Below is a small trained network, with its code and all its weights. Each question gives an input and a target symbol and asks what happens when units are switched off, that is, made to give their printed mean instead of their output.

import numpy as np


def w(rows, s, z=0):
    codes = np.array(rows[::2]) - 128.0
    scale = np.full(codes.shape[1], s)
    scale[-1] = z or s
    return codes * scale


def f(y):
    return np.maximum(y, 0)


def softmax(a):
    e = np.exp(a - a.max(-1, keepdims=True))
    return e / e.sum(-1, keepdims=True)


def log_softmax(a):
    a = a - a.max(-1, keepdims=True)
    return a - np.log(np.exp(a).sum(-1, keepdims=True))


def net(x, mask):
    ids = ['Θαηξπτψ'.index(c) for c in x.split()]
    T = len(ids)
    res = E[ids] + P[:T]
    u = 0
    for l in range(2):
        q, k, v = (res @ M[l].T for M in (Q, K, V))
        z = softmax(np.where(np.tri(T) > 0, q @ k.T / 3**0.5, -1e9)) @ v
        res = res + np.where(mask[u], z, O[l][:, -1]) @ O[l][:, :-1]
        u += 1
        y = f(res @ A[l][:, :-1].T + A[l][:, -1])
        res = res + np.where(mask[u : u + 12], y, B[l][:, -1]) @ B[l][:, :-1]
        u += 12
    return log_softmax(res[-1] @ U[:, :-1].T + U[:, -1])


Q, K, V, O, A, B = {}, {}, {}, {}, {}, {}
E = w([
[151,143,18],'Θ',
[100,216,46],'α',
[125,129,142],'η',
[93,127,86],'ξ',
[148,142,251],'π',
[126,125,53],'τ',
[159,101,145],'ψ',
],0.016)
P = w([
[253,165,132],'0',
[103,122,128],'1',
[187,127,108],'2',
[107,133,141],'3',
[179,110,123],'4',
[109,139,144],'5',
[175,97,128],'6',
[108,150,144],'7',
[175,85,133],'8',
[108,156,146],'9',
],0.016)
Q[0] = w([
[141,2,179],'L0H0',
[47,152,142],'L0H0',
[147,178,175],'L0H0',
],0.01)
K[0] = w([
[96,169,176],'L0H0',
[178,1,140],'L0H0',
[191,224,194],'L0H0',
],0.0078)
V[0] = w([
[198,255,181],'L0H0',
[201,94,165],'L0H0',
[155,59,83],'L0H0',
],0.0066)
O[0] = w([
[191,221,215,252],'L0H0',
[126,253,175,153],'L0H0',
[138,170,93,211],'L0H0',
],0.004,0.0021)
A[0] = w([
[148,98,145,176],'L0N0',
[50,129,141,144],'L0N1',
[93,223,47,128],'L0N2',
[57,138,64,161],'L0N3',
[108,156,113,102],'L0N4',
[202,115,93,35],'L0N5',
[28,51,190,161],'L0N6',
[104,238,145,2],'L0N7',
[47,121,149,187],'L0N8',
[171,10,101,114],'L0N9',
[50,79,84,125],'L0N10',
[142,37,122,81],'L0N11',
],0.011,0.0065)
B[0] = w([
[151,121,3,167],'L0N0',
[35,172,164,158],'L0N1',
[160,103,191,254],'L0N2',
[120,44,140,223],'L0N3',
[198,151,93,144],'L0N4',
[62,178,189,161],'L0N5',
[105,243,113,157],'L0N6',
[72,27,29,150],'L0N7',
[87,219,78,173],'L0N8',
[100,108,12,178],'L0N9',
[97,50,213,172],'L0N10',
[91,168,44,144],'L0N11',
],0.0077,0.007)
Q[1] = w([
[254,49,151],'L1H0',
[192,139,156],'L1H0',
[109,27,176],'L1H0',
],0.0088)
K[1] = w([
[151,174,254],'L1H0',
[99,186,131],'L1H0',
[79,151,140],'L1H0',
],0.011)
V[1] = w([
[23,116,174],'L1H0',
[1,89,101],'L1H0',
[105,115,103],'L1H0',
],0.0056)
O[1] = w([
[1,123,125,2],'L1H0',
[86,114,113,32],'L1H0',
[158,65,178,124],'L1H0',
],0.0084,0.0034)
A[1] = w([
[128,229,118,42],'L1N0',
[168,99,152,224],'L1N1',
[101,71,125,182],'L1N2',
[79,163,168,52],'L1N3',
[7,149,108,254],'L1N4',
[133,118,124,215],'L1N5',
[166,89,59,165],'L1N6',
[121,144,94,165],'L1N7',
[116,167,50,153],'L1N8',
[153,77,136,162],'L1N9',
[138,112,148,213],'L1N10',
[23,129,161,35],'L1N11',
],0.015,0.0045)
B[1] = w([
[41,97,71,169],'L1N0',
[80,143,94,189],'L1N1',
[157,92,208,178],'L1N2',
[72,114,112,151],'L1N3',
[206,58,45,215],'L1N4',
[176,106,148,170],'L1N5',
[106,185,254,244],'L1N6',
[165,118,124,162],'L1N7',
[176,130,112,191],'L1N8',
[82,138,135,169],'L1N9',
[148,234,185,159],'L1N10',
[60,187,191,172],'L1N11',
],0.0085,0.011)
U = w([
[128,154,254,68],'Θ',
[230,62,99,29],'α',
[134,132,59,94],'η',
[75,86,141,188],'ξ',
[38,177,167,2],'π',
[135,76,207,163],'τ',
[191,199,134,246],'ψ',
],0.012,0.004)

Each question gives the input, a string of symbols that net reads in full, and the target symbol t.
The units are the heads (3 rows each of Q, K, V and O) and the neurons (one row each of A and B). Each row of codes is followed by its name. A weight is (code - 128) times the scale printed after its matrix; where a second scale follows, it is the last column's (O, A, B and U).
mask holds one flag per unit, layer by layer, with each layer's heads first. A switched-off unit (its flag False) gives its mean, the last column of its rows in O or B, instead of its output. The means were averaged over made-up inputs and are rounded, as every weight is.
A unit's drop is (log p(t) with every unit on - log p(t) with that unit switched off) / (log p(t) with every unit on - log p(t) with every unit switched off).
The circuit of an input: a set's keep is (log p(t) with only the set's units on - log p(t) with every unit switched off) / (log p(t) with every unit on - log p(t) with every unit switched off). Starting from the 12 units with the biggest drops (on a tie, the unit counted first), units are removed one at a time, each time the one whose removal leaves the highest keep (on an exact tie, the one counted first), for as long as the keep stays at least 0.8.
units of the circuit, in order: the units of the circuit, biggest drop first
most important unit: the unit with the biggest drop
k most important neurons: the k neurons with the biggest drops, biggest first
top k neurons in layer l: the k neurons of layer l with the biggest drops, biggest first
drop of u: that unit's drop, to one decimal
input τ ξ π π τ α, target α: units of the circuit, in order : [L0N7 L1N4]
input ξ ψ ξ, target Θ: units of the circuit, in order : [L1N4]
input ξ ψ τ η ξ ξ ξ Θ Θ, target Θ: 2 most important neurons : [L1N6 L1N4]
input τ ψ ξ τ α ψ η, target ψ: units of the circuit, in order : [L0N3 L0N10 L1N2]
input η Θ ψ α, target α: 2 most important neurons : [L0N7 L1N4]
input τ τ ψ ξ τ ξ τ α α, target Θ: units of the circuit, in order : [L1N4 L0N2]
input ξ τ ξ ψ ξ ξ ξ Θ ξ, target α: 4 most important neurons : [L1N4 L0N2 L0N9 L0N11]
input ξ Θ π ψ Θ τ ξ ψ τ, target Θ: top 2 neurons in layer 0 : [L0N1 L0N8]
input Θ ξ π ξ ξ ξ ψ, target ψ: 4 most important neurons : [L1N6 L0N3 L1N8 L0N11]
input ξ τ τ α ξ τ α, target Θ: units of the circuit, in order : [L1N4 L0N2]
input ψ Θ π ξ ξ Θ η ξ ξ ξ, target ξ: 3 most important neurons : [L1N4 L1N6 L1N11]
input ψ ξ ξ τ, target τ: top 2 neurons in layer 1 : [L1N2 L1N11]
input α τ ξ τ ξ ξ, target ξ: 4 most important neurons : [L1N4 L1N11 L0N10 L1N6]
input ξ τ τ ξ ξ ξ ξ π ξ, target α: 3 most important neurons : [L1N4 L1N8 L1N11]
input Θ τ π ξ α η, target η: most important unit : L1N4
input ψ α η ξ ξ, target Θ: 3 most important neurons : [L1N6 L1N4 L0N8]
input τ ξ τ, target Θ: 2 most important neurons : [L1N6 L1N4]
input τ Θ η ψ π, target ψ: 2 most important neurons : [L1N6 L0N0]
input ξ α τ τ, target τ: drop of L1N10 : 0.0
input ψ π τ ξ ψ α η, target ψ: drop of L0N2 : 0.2
